Here is a tiny trained network, its code and every weight. The questions are about switching its units off for an input and a class, where a switched-off unit gives its printed mean instead of its output.

import numpy as np


def w(rows, s, z=0):
    codes = np.array(rows[::2]) - 128.0
    scale = np.full(codes.shape[1], s)
    scale[-1] = z or s
    return codes * scale


def f(y):
    return np.maximum(y, 0)


def log_softmax(a):
    a = a - a.max(-1, keepdims=True)
    return a - np.log(np.exp(a).sum(-1, keepdims=True))


def net(x, mask):
    res = np.array(x, float).reshape(1, 3) / 4 @ E
    y = f(res @ A[0][:, :-1].T + A[0][:, -1])
    res = res + np.where(mask, y, B[0][:, -1]) @ B[0][:, :-1]
    return log_softmax(res[-1] @ U[:, :-1].T + U[:, -1])


A, B = {}, {}
E = w([
[193,204,179,64,170,101,108,2,92],'x0',
[115,150,160,52,153,136,92,197,65],'x1',
[183,152,101,169,193,103,228,167,12],'x2',
],0.011)
A[0] = w([
[209,92,211,81,204,89,176,139,87,198],'neuron 0',
[181,192,64,74,111,119,166,38,45,53],'neuron 1',
[59,82,131,73,104,198,18,79,208,96],'neuron 2',
[115,134,75,177,149,219,160,225,181,56],'neuron 3',
[149,93,78,197,32,100,121,35,241,90],'neuron 4',
[161,117,99,214,203,78,164,33,142,144],'neuron 5',
[176,50,86,224,207,148,218,155,21,106],'neuron 6',
[193,6,52,216,118,62,210,72,117,140],'neuron 7',
[245,171,205,69,154,92,92,9,142,111],'neuron 8',
[86,107,88,112,203,165,44,193,58,54],'neuron 9',
[67,15,84,173,126,37,203,218,143,123],'neuron 10',
[49,139,216,107,143,193,1,166,93,158],'neuron 11',
[107,179,150,58,204,112,183,216,111,98],'neuron 12',
[64,40,181,181,96,110,211,173,125,2],'neuron 13',
[165,191,89,163,114,135,203,110,78,13],'neuron 14',
[42,90,51,118,66,196,141,227,131,86],'neuron 15',
[162,227,134,167,231,27,227,147,57,43],'neuron 16',
],0.0088,0.007)
B[0] = w([
[41,147,114,72,58,144,181,161,115,216],'neuron 0',
[36,64,210,105,126,98,173,111,104,196],'neuron 1',
[154,60,116,214,92,156,134,215,205,224],'neuron 2',
[28,71,164,106,214,108,165,74,103,187],'neuron 3',
[115,160,80,41,61,56,134,209,106,206],'neuron 4',
[91,162,156,64,57,84,148,166,88,210],'neuron 5',
[142,142,149,236,73,167,39,217,209,251],'neuron 6',
[121,225,89,36,49,66,129,150,104,230],'neuron 7',
[31,72,237,118,180,138,184,124,119,240],'neuron 8',
[196,151,86,12,80,65,163,173,139,162],'neuron 9',
[42,92,196,59,117,146,154,83,112,229],'neuron 10',
[159,212,85,71,34,76,194,153,140,208],'neuron 11',
[141,123,126,61,54,66,169,137,51,178],'neuron 12',
[96,52,174,74,189,44,207,205,209,170],'neuron 13',
[121,62,237,155,169,69,142,211,139,175],'neuron 14',
[2,89,209,96,191,116,90,98,90,213],'neuron 15',
[137,70,142,142,115,164,113,241,209,240],'neuron 16',
],0.0092,0.015)
U = w([
[62,102,201,85,167,99,158,76,123,47],'0',
[148,76,129,144,100,141,125,203,204,146],'1',
[145,177,92,5,71,44,164,156,90,23],'2',
[93,155,112,64,70,127,153,139,105,233],'3',
[227,16,49,199,163,204,82,74,23,2],'4',
[90,99,39,147,205,201,88,143,70,2],'5',
[186,75,63,188,209,191,199,54,67,2],'6',
[241,38,3,177,227,206,128,141,51,2],'7',
],0.012,0.007)

Each question gives the input, the list of numbers given to net, and the class t.
The units are the neurons (one row each of A and B). Each row of codes is followed by its name. A weight is (code - 128) times the scale printed after its matrix; where a second scale follows, it is the last column's (A, B and U).
mask holds one flag per neuron, in row order. A switched-off neuron (its flag False) gives its mean, the last column of its row in B, instead of its output. The means were averaged over made-up inputs and are rounded, as every weight is.
A unit's drop is (log p(t) with every unit on - log p(t) with that unit switched off) / (log p(t) with every unit on - log p(t) with every unit switched off).
The circuit of an input: a set's keep is (log p(t) with only the set's units on - log p(t) with every unit switched off) / (log p(t) with every unit on - log p(t) with every unit switched off). Starting from the 12 units with the biggest drops (on a tie, the unit counted first), units are removed one at a time, each time the one whose removal leaves the highest keep (on an exact tie, the one counted first), for as long as the keep stays at least 0.8.
units of the circuit, in order: the units of the circuit, biggest drop first
most important unit: the unit with the biggest drop
k most important neurons: the k neurons with the biggest drops, biggest first
drop of u: that unit's drop, to one decimal
input [-1,-8,4], class 2: most important unit -> neuron 7
input [7,4,7], class 0: 3 most important neurons -> (neuron 1; neuron 8; neuron 2)
input [-4,4,-4], class 0: 2 most important neurons -> (neuron 15; neuron 6)
input [0,-7,-6], class 2: 3 most important neurons -> (neuron 4; neuron 6; neuron 16)
input [-7,-7,6], class 0: 3 most important neurons -> (neuron 10; neuron 3; neuron 15)
input [3,-5,-6], class 1: 2 most important neurons -> (neuron 2; neuron 7)
input [4,4,7], class 1: 2 most important neurons -> (neuron 16; neuron 6)
input [-1,3,6], class 1: 2 most important neurons -> (neuron 6; neuron 16)
input [-6,6,-2], class 0: 2 most important neurons -> (neuron 15; neuron 7)
input [-3,8,-6], class 2: 2 most important neurons -> (neuron 11; neuron 6)
input [7,-8,-6], class 2: 2 most important neurons -> (neuron 4; neuron 15)
input [-4,7,-3], class 2: 2 most important neurons -> (neuron 11; neuron 9)
input [-5,5,4], class 0: 3 most important neurons -> (neuron 15; neuron 7; neuron 3)
input [3,-2,5], class 1: units of the circuit, in order -> (neuron 16)
input [-1,8,-8], class 1: 3 most important neurons -> (neuron 2; neuron 7; neuron 4)
input [-4,2,5], class 1: 2 most important neurons -> (neuron 6; neuron 8)
input [2,-8,-4], class 2: drop of neuron 4 -> 0.4
input [-7,3,5], class 0: drop of neuron 10 -> 0.1
input [4,-1,-6], class 1: drop of neuron 2 -> 1.3
input [-7,5,0], class 0: units of the circuit, in order -> (neuron 15)
input [7,4,-3], class 0: drop of neuron 8 -> 1.2
